Below is a small trained network, with its code and all its weights. Each question gives an input and a class and asks what happens when units are switched off, that is, made to give their printed mean instead of their output.

import numpy as np


def w(rows, s, z=0):
    codes = np.array(rows[::2]) - 128.0
    scale = np.full(codes.shape[1], s)
    scale[-1] = z or s
    return codes * scale


def norm(h):
    return h / np.sqrt((h * h).mean(-1, keepdims=True) + 1e-5)


def f(y):
    return np.maximum(y, 0)


def log_softmax(a):
    a = a - a.max(-1, keepdims=True)
    return a - np.log(np.exp(a).sum(-1, keepdims=True))


def net(x, mask):
    res = np.array(x, float).reshape(1, 7) / 4 @ E
    u = 0
    for l in range(3):
        y = f(norm(res) @ A[l][:, :-1].T + A[l][:, -1])
        res = res + np.where(mask[u : u + 12], y, B[l][:, -1]) @ B[l][:, :-1]
        u += 12
    return log_softmax(norm(res)[-1] @ U[:, :-1].T + U[:, -1])


A, B = {}, {}
E = w([
[144,107,116,118,211],'x0',
[118,112,195,15,28],'x1',
[93,116,132,252,42],'x2',
[135,78,60,145,76],'x3',
[115,214,153,216,175],'x4',
[146,201,171,72,110],'x5',
[173,182,35,48,92],'x6',
],0.0035)
A[0] = w([
[124,101,136,100,45,58],'0.n1',
[102,91,124,174,160,64],'0.n2',
[153,109,4,171,229,102],'0.n3',
[176,180,112,37,78,138],'0.n4',
[92,78,153,141,48,19],'0.n5',
[138,118,191,63,190,7],'0.n6',
[162,119,92,189,96,128],'0.n7',
[81,60,102,146,85,139],'0.n8',
[74,226,115,239,204,77],'0.n9',
[139,28,15,167,186,38],'0.n10',
[5,156,227,234,254,120],'0.n11',
[74,129,190,89,239,83],'0.n12',
],0.0051,0.0019)
B[0] = w([
[76,61,124,70,35,169],'0.n1',
[155,175,56,128,100,156],'0.n2',
[145,12,165,147,87,217],'0.n3',
[129,132,99,38,125,218],'0.n4',
[94,96,124,163,101,161],'0.n5',
[107,133,253,78,143,159],'0.n6',
[147,171,122,163,145,168],'0.n7',
[111,108,193,137,159,175],'0.n8',
[70,183,124,176,107,224],'0.n9',
[175,84,75,175,239,189],'0.n10',
[165,181,134,85,110,252],'0.n11',
[144,63,213,118,166,181],'0.n12',
],0.0047,0.0044)
A[1] = w([
[29,56,122,58,88,224],'1.n1',
[140,114,132,132,87,16],'1.n2',
[114,133,178,143,160,116],'1.n3',
[112,132,117,161,77,118],'1.n4',
[107,78,83,153,79,135],'1.n5',
[56,114,131,146,153,153],'1.n6',
[68,125,184,254,169,168],'1.n7',
[153,192,168,160,117,8],'1.n8',
[152,88,103,146,171,80],'1.n9',
[61,151,118,161,118,200],'1.n10',
[174,112,80,200,102,60],'1.n11',
[159,41,130,15,136,112],'1.n12',
],0.0084,0.0018)
B[1] = w([
[241,159,130,170,154,232],'1.n1',
[149,99,191,115,114,140],'1.n2',
[82,142,168,212,220,165],'1.n3',
[123,143,163,204,138,169],'1.n4',
[171,116,167,138,160,179],'1.n5',
[146,200,148,89,80,153],'1.n6',
[117,158,53,70,65,244],'1.n7',
[91,125,105,127,78,168],'1.n8',
[97,52,93,179,138,168],'1.n9',
[116,195,154,193,79,177],'1.n10',
[97,107,129,70,205,175],'1.n11',
[55,254,116,104,103,255],'1.n12',
],0.0054,0.006)
A[2] = w([
[90,23,54,154,172,114],'2.n1',
[193,51,31,159,193,148],'2.n2',
[56,123,128,179,149,168],'2.n3',
[97,88,208,62,180,175],'2.n4',
[127,63,122,184,28,153],'2.n5',
[127,135,74,6,98,5],'2.n6',
[120,129,98,148,254,164],'2.n7',
[110,90,85,136,142,132],'2.n8',
[154,160,145,110,79,121],'2.n9',
[163,58,158,145,49,67],'2.n10',
[116,164,66,157,148,158],'2.n11',
[152,150,214,72,73,214],'2.n12',
],0.0082,0.003)
B[2] = w([
[31,72,112,44,35,192],'2.n1',
[67,55,160,71,70,209],'2.n2',
[96,156,28,99,96,188],'2.n3',
[55,108,85,172,254,182],'2.n4',
[195,105,202,130,211,191],'2.n5',
[227,187,3,39,100,200],'2.n6',
[125,64,177,132,84,218],'2.n7',
[107,38,153,93,57,158],'2.n8',
[140,106,108,118,125,201],'2.n9',
[197,99,194,210,109,156],'2.n10',
[89,114,186,124,73,205],'2.n11',
[157,64,95,160,179,255],'2.n12',
],0.0058)
U = w([
[214,171,38,26,124,166],'0',
[82,128,169,125,235,254],'1',
[52,8,113,82,53,106],'2',
[237,78,202,193,93,63],'3',
[75,234,124,205,59,15],'4',
],0.016,0.00069)

Each question gives the input, the list of numbers given to net, and the class t.
The units are the neurons (one row each of A and B). Each row of codes is followed by its name. A weight is (code - 128) times the scale printed after its matrix; where a second scale follows, it is the last column's (A, B and U).
mask holds one flag per neuron, layer by layer. A switched-off neuron (its flag False) gives its mean, the last column of its row in B, instead of its output. The means were averaged over made-up inputs and are rounded, as every weight is.
A unit's drop is (log p(t) with every unit on - log p(t) with that unit switched off) / (log p(t) with every unit on - log p(t) with every unit switched off).
The circuit of an input: a set's keep is (log p(t) with only the set's units on - log p(t) with every unit switched off) / (log p(t) with every unit on - log p(t) with every unit switched off). Starting from the 12 units with the biggest drops (on a tie, the unit counted first), units are removed one at a time, each time the one whose removal leaves the highest keep (on an exact tie, the one counted first), for as long as the keep stays at least 0.8.
circuit, biggest first: the units of the circuit, biggest drop first
unit that matters most: the unit with the biggest drop
k most important neurons: the k neurons with the biggest drops, biggest first
k most important neurons of layer l: the k neurons of layer l with the biggest drops, biggest first
drop of u: that unit's drop, to one decimal
input [2,6,1,5,6,-3,-3], class 3: unit that matters most -> 1.n12
input [7,-3,5,-2,5,-7,-2], class 2: circuit, biggest first -> 1.n12; 2.n1
input [1,-4,-6,-6,-7,-7,7], class 2: 2 most important neurons of layer 0 -> 0.n10; 0.n11
input [7,1,-2,3,2,-2,7], class 2: 2 most important neurons -> 0.n10; 1.n9
input [0,5,-4,-6,8,5,4], class 1: 2 most important neurons -> 1.n7; 2.n4
input [0,-1,7,6,-6,-1,-4], class 3: 2 most important neurons of layer 0 -> 0.n1; 0.n8
input [3,4,3,-8,3,-4,-5], class 4: 2 most important neurons -> 0.n9; 0.n4
input [0,0,-8,-1,-5,2,-3], class 1: 2 most important neurons of layer 0 -> 0.n6; 0.n12
input [-7,8,-8,-4,3,-4,-1], class 0: 3 most important neurons -> 0.n4; 2.n6; 1.n12
input [-3,-8,3,2,-1,6,5], class 2: 4 most important neurons -> 1.n11; 1.n12; 0.n3; 0.n11
input [-3,-7,-7,-2,8,4,5], class 4: drop of 0.n9 -> 0.5
input [3,2,-7,-7,-1,8,0], class 1: drop of 0.n6 -> 0.2
input [2,-7,-3,-4,7,-2,-4], class 4: drop of 0.n9 -> 0.3
input [-7,-5,3,-8,-7,1,0], class 3: most important neuron -> 1.n12
input [3,3,-3,-6,-8,0,-2], class 1: 3 most important neurons of layer 0 -> 0.n6; 0.n12; 0.n11
input [-6,4,-7,-3,3,8,-4], class 1: 2 most important neurons -> 1.n7; 2.n4
